Below are the code and all the weights of a small trained network. Each question names an input and a class and asks about switching units off, where a switched-off unit gives its printed mean instead of its output.

import numpy as np


def w(rows, s, z=0):
    codes = np.array(rows[::2]) - 128.0
    scale = np.full(codes.shape[1], s)
    scale[-1] = z or s
    return codes * scale


def f(y):
    return y / 2 * (1 + np.tanh(0.7978845608 * (y + 0.044715 * y**3)))


def log_softmax(a):
    a = a - a.max(-1, keepdims=True)
    return a - np.log(np.exp(a).sum(-1, keepdims=True))


def net(x, mask):
    res = np.array(x, float).reshape(1, 4) / 4 @ E
    y = f(res @ A[0][:, :-1].T + A[0][:, -1])
    res = res + np.where(mask, y, B[0][:, -1]) @ B[0][:, :-1]
    return log_softmax(res[-1] @ U[:, :-1].T + U[:, -1])


A, B = {}, {}
E = w([
[228,155,82,167,187],'x0',
[147,55,224,103,228],'x1',
[125,134,123,126,130],'x2',
[113,198,254,193,110],'x3',
],0.008)
A[0] = w([
[63,122,139,105,105,22],'N0',
[71,92,50,47,127,22],'N1',
[151,115,84,68,147,89],'N2',
[57,64,135,135,78,21],'N3',
[162,58,189,56,182,184],'N4',
[23,121,151,64,107,145],'N5',
[117,3,47,79,106,85],'N6',
[190,124,108,44,110,65],'N7',
[224,197,90,164,179,70],'N8',
[105,222,72,97,77,56],'N9',
[74,250,177,147,183,40],'N10',
[169,157,188,179,85,166],'N11',
[164,197,64,133,198,254],'N12',
[172,148,72,129,18,197],'N13',
],0.011,0.0061)
B[0] = w([
[2,154,175,68,201,135],'N0',
[68,115,170,99,119,179],'N1',
[128,196,202,120,115,161],'N2',
[64,129,105,87,225,147],'N3',
[73,77,74,253,52,255],'N4',
[110,63,58,57,177,206],'N5',
[171,213,231,89,98,223],'N6',
[107,202,202,126,115,141],'N7',
[50,95,62,83,254,196],'N8',
[42,78,69,215,179,186],'N9',
[183,213,160,97,104,180],'N10',
[162,155,146,18,64,210],'N11',
[172,110,169,97,111,243],'N12',
[65,60,133,152,37,236],'N13',
],0.0095,0.0083)
U = w([
[188,90,126,109,90,238],'0',
[156,107,120,182,87,149],'1',
[150,192,199,108,106,3],'2',
[164,92,94,67,251,68],'3',
],0.012,0.0078)

Each question gives the input, the list of numbers given to net, and the class t.
The units are the neurons (one row each of A and B). Each row of codes is followed by its name. A weight is (code - 128) times the scale printed after its matrix; where a second scale follows, it is the last column's (A, B and U).
mask holds one flag per neuron, in row order. A switched-off neuron (its flag False) gives its mean, the last column of its row in B, instead of its output. The means were averaged over made-up inputs and are rounded, as every weight is.
A unit's drop is (log p(t) with every unit on - log p(t) with that unit switched off) / (log p(t) with every unit on - log p(t) with every unit switched off).
The circuit of an input: a set's keep is (log p(t) with only the set's units on - log p(t) with every unit switched off) / (log p(t) with every unit on - log p(t) with every unit switched off). Starting from the 12 units with the biggest drops (on a tie, the unit counted first), units are removed one at a time, each time the one whose removal leaves the highest keep (on an exact tie, the one counted first), for as long as the keep stays at least 0.8.
circuit, biggest first: the units of the circuit, biggest drop first
most important unit: the unit with the biggest drop
k most important neurons: the k neurons with the biggest drops, biggest first
drop when u is switched off: that unit's drop, to one decimal
input [-7,1,-2,-3], class 3: most important unit : N5
input [6,-3,0,-7], class 2: circuit, biggest first : [N6 N2]
input [-8,-3,4,5], class 3: circuit, biggest first : [N5 N3]
input [8,-6,-7,7], class 3: 2 most important neurons : [N8 N4]
input [-6,7,4,-7], class 1: 2 most important neurons : [N4 N11]
input [-1,-1,2,-3], class 2: circuit, biggest first : [N4 N6]
input [-5,8,1,-8], class 1: 4 most important neurons : [N4 N11 N12 N10]
input [8,-5,5,7], class 3: 2 most important neurons : [N8 N4]
input [-3,0,1,2], class 3: 3 most important neurons : [N4 N13 N6]
input [1,4,3,-1], class 1: circuit, biggest first : [N4 N11]
input [-6,5,2,-1], class 3: 2 most important neurons : [N5 N13]
input [-4,6,1,-7], class 2: 2 most important neurons : [N6 N2]
input [-1,6,2,-5], class 1: 2 most important neurons : [N4 N11]
input [-6,6,-2,2], class 1: 2 most important neurons : [N4 N8]
input [8,3,7,2], class 3: most important neuron : [N8]
input [8,2,4,-8], class 2: 3 most important neurons : [N6 N2 N7]
input [-2,5,-5,-6], class 2: 3 most important neurons : [N6 N2 N13]
input [6,8,0,3], class 1: 2 most important neurons : [N4 N5]
input [-2,5,3,0], class 1: drop when N4 is switched off : 0.5
input [-6,-1,2,5], class 3: drop when N6 is switched off : 0.2
input [6,0,2,-3], class 3: drop when N8 is switched off : 1.2
